Below is a small trained network, with its code and all its weights. Each question gives an input and a class and asks what happens when units are switched off, that is, made to give their printed mean instead of their output.

import numpy as np


def w(rows, s, z=0):
    codes = np.array(rows[::2]) - 128.0
    scale = np.full(codes.shape[1], s)
    scale[-1] = z or s
    return codes * scale


def norm(h):
    return h / np.sqrt((h * h).mean(-1, keepdims=True) + 1e-5)


def f(y):
    return np.maximum(y, 0)


def log_softmax(a):
    a = a - a.max(-1, keepdims=True)
    return a - np.log(np.exp(a).sum(-1, keepdims=True))


def net(x, mask):
    res = np.array(x, float).reshape(1, 2) / 4 @ E
    u = 0
    for l in range(3):
        y = f(norm(res) @ A[l][:, :-1].T + A[l][:, -1])
        res = res + np.where(mask[u : u + 6], y, B[l][:, -1]) @ B[l][:, :-1]
        u += 6
    return log_softmax(norm(res)[-1] @ U[:, :-1].T + U[:, -1])


A, B = {}, {}
E = w([
[139,245,104,85,193,139,106,150,177,101,121,29],'x0',
[122,102,75,117,144,151,92,194,129,169,115,157],'x1',
],0.012)
A[0] = w([
[75,141,124,145,181,133,131,21,120,97,167,42,65],'L0N1',
[96,66,76,68,52,105,130,205,101,80,151,46,15],'L0N2',
[167,137,159,154,176,174,80,150,70,199,107,152,7],'L0N3',
[76,33,107,201,203,190,237,75,3,95,77,143,174],'L0N4',
[137,113,179,159,174,78,108,199,122,66,117,140,42],'L0N5',
[139,89,30,119,154,95,85,174,133,56,148,125,48],'L0N6',
],0.0044,0.0021)
B[0] = w([
[147,90,80,123,63,152,24,215,106,155,115,102,194],'L0N1',
[102,141,54,98,159,71,175,113,114,173,119,107,134],'L0N2',
[151,4,149,57,165,200,74,124,197,66,86,68,149],'L0N3',
[123,172,85,43,236,166,99,131,158,95,151,119,253],'L0N4',
[187,63,89,153,110,183,1,70,87,113,149,145,128],'L0N5',
[102,26,143,130,80,161,83,202,114,161,215,152,161],'L0N6',
],0.0056,0.0055)
A[1] = w([
[127,159,181,219,70,34,249,57,144,48,185,56,40],'L1N1',
[153,172,252,133,120,95,161,85,81,101,93,78,128],'L1N2',
[137,70,82,61,186,102,61,151,83,118,248,75,144],'L1N3',
[104,25,184,99,177,130,109,100,182,125,164,135,100],'L1N4',
[120,144,187,190,20,10,253,26,127,100,156,47,4],'L1N5',
[41,94,116,56,148,80,145,115,87,117,163,126,98],'L1N6',
],0.005,0.0037)
B[1] = w([
[137,70,101,124,2,134,45,179,124,56,157,126,186],'L1N1',
[180,85,97,45,146,183,116,175,99,119,22,174,187],'L1N2',
[161,189,131,177,111,102,129,91,93,72,102,108,255],'L1N3',
[148,190,178,113,132,133,129,143,124,97,138,80,214],'L1N4',
[202,23,53,38,114,118,160,215,34,44,65,93,181],'L1N5',
[124,157,107,149,118,82,152,139,132,181,173,110,172],'L1N6',
],0.008,0.006)
A[2] = w([
[125,50,165,135,85,135,189,42,63,155,130,227,201],'L2N1',
[186,188,121,100,90,125,114,101,48,107,99,125,76],'L2N2',
[145,147,132,73,136,127,124,158,218,114,169,79,178],'L2N3',
[117,60,34,127,145,159,49,157,168,206,96,125,37],'L2N4',
[112,70,162,111,97,135,202,47,128,183,136,162,151],'L2N5',
[132,115,59,129,138,122,85,166,131,254,47,181,4],'L2N6',
],0.0083,0.0019)
B[2] = w([
[85,254,129,102,191,141,128,145,242,198,112,80,254],'L2N1',
[97,103,103,176,134,101,137,152,86,154,170,163,244],'L2N2',
[102,66,180,126,114,137,169,74,173,178,138,201,212],'L2N3',
[137,64,204,78,43,91,152,82,97,44,97,104,198],'L2N4',
[108,204,159,206,155,135,73,56,191,107,191,32,176],'L2N5',
[203,116,74,149,109,121,143,139,35,78,148,143,183],'L2N6',
],0.0082,0.0088)
U = w([
[183,64,118,58,62,135,93,158,95,52,98,106,181],'0',
[91,215,142,99,153,145,101,123,250,174,134,93,173],'1',
[100,112,98,231,123,84,129,136,70,167,180,177,123],'2',
[140,54,126,147,155,155,183,92,147,195,46,128,3],'3',
[102,80,121,146,144,162,149,110,141,145,83,126,49],'4',
],0.013,0.005)

Each question gives the input, the list of numbers given to net, and the class t.
The units are the neurons (one row each of A and B). Each row of codes is followed by its name. A weight is (code - 128) times the scale printed after its matrix; where a second scale follows, it is the last column's (A, B and U).
mask holds one flag per neuron, layer by layer. A switched-off neuron (its flag False) gives its mean, the last column of its row in B, instead of its output. The means were averaged over made-up inputs and are rounded, as every weight is.
A unit's drop is (log p(t) with every unit on - log p(t) with that unit switched off) / (log p(t) with every unit on - log p(t) with every unit switched off).
The circuit of an input: a set's keep is (log p(t) with only the set's units on - log p(t) with every unit switched off) / (log p(t) with every unit on - log p(t) with every unit switched off). Starting from the 12 units with the biggest drops (on a tie, the unit counted first), units are removed one at a time, each time the one whose removal leaves the highest keep (on an exact tie, the one counted first), for as long as the keep stays at least 0.8.
circuit, biggest first: the units of the circuit, biggest drop first
top k neurons: the k neurons with the biggest drops, biggest first
drop of u: that unit's drop, to one decimal
input [6,8], class 0: circuit, biggest first	(L2N1)
input [2,4], class 0: top 3 neurons	(L2N1; L1N4; L2N4)
input [4,4], class 0: top 2 neurons	(L1N4; L2N1)
input [1,-3], class 2: top 2 neurons	(L0N1; L2N2)
input [-1,3], class 2: top 4 neurons	(L1N3; L0N1; L1N4; L2N1)
input [4,-5], class 0: top 2 neurons	(L0N4; L2N1)
input [-5,4], class 1: top 4 neurons	(L2N1; L0N1; L1N2; L1N5)
input [3,-1], class 2: top 3 neurons	(L2N1; L2N2; L0N4)
input [1,3], class 2: top 3 neurons	(L1N3; L2N1; L0N1)
input [3,-4], class 0: top 4 neurons	(L2N1; L0N4; L1N2; L0N6)
input [-6,-5], class 1: top 2 neurons	(L2N1; L0N4)
input [-6,5], class 1: top 3 neurons	(L2N1; L0N1; L1N2)
input [3,-2], class 2: top 2 neurons	(L2N1; L2N2)
input [-5,8], class 0: circuit, biggest first	(L2N4)
input [-2,-2], class 2: top 2 neurons	(L0N4; L2N1)
input [-3,2], class 2: top 2 neurons	(L0N4; L1N4)
input [-1,2], class 2: drop of L2N1	0.2
input [-2,2], class 2: drop of L2N1	0.1
input [-6,4], class 1: drop of L2N1	1.0
input [-4,-3], class 1: top neuron	(L0N4)
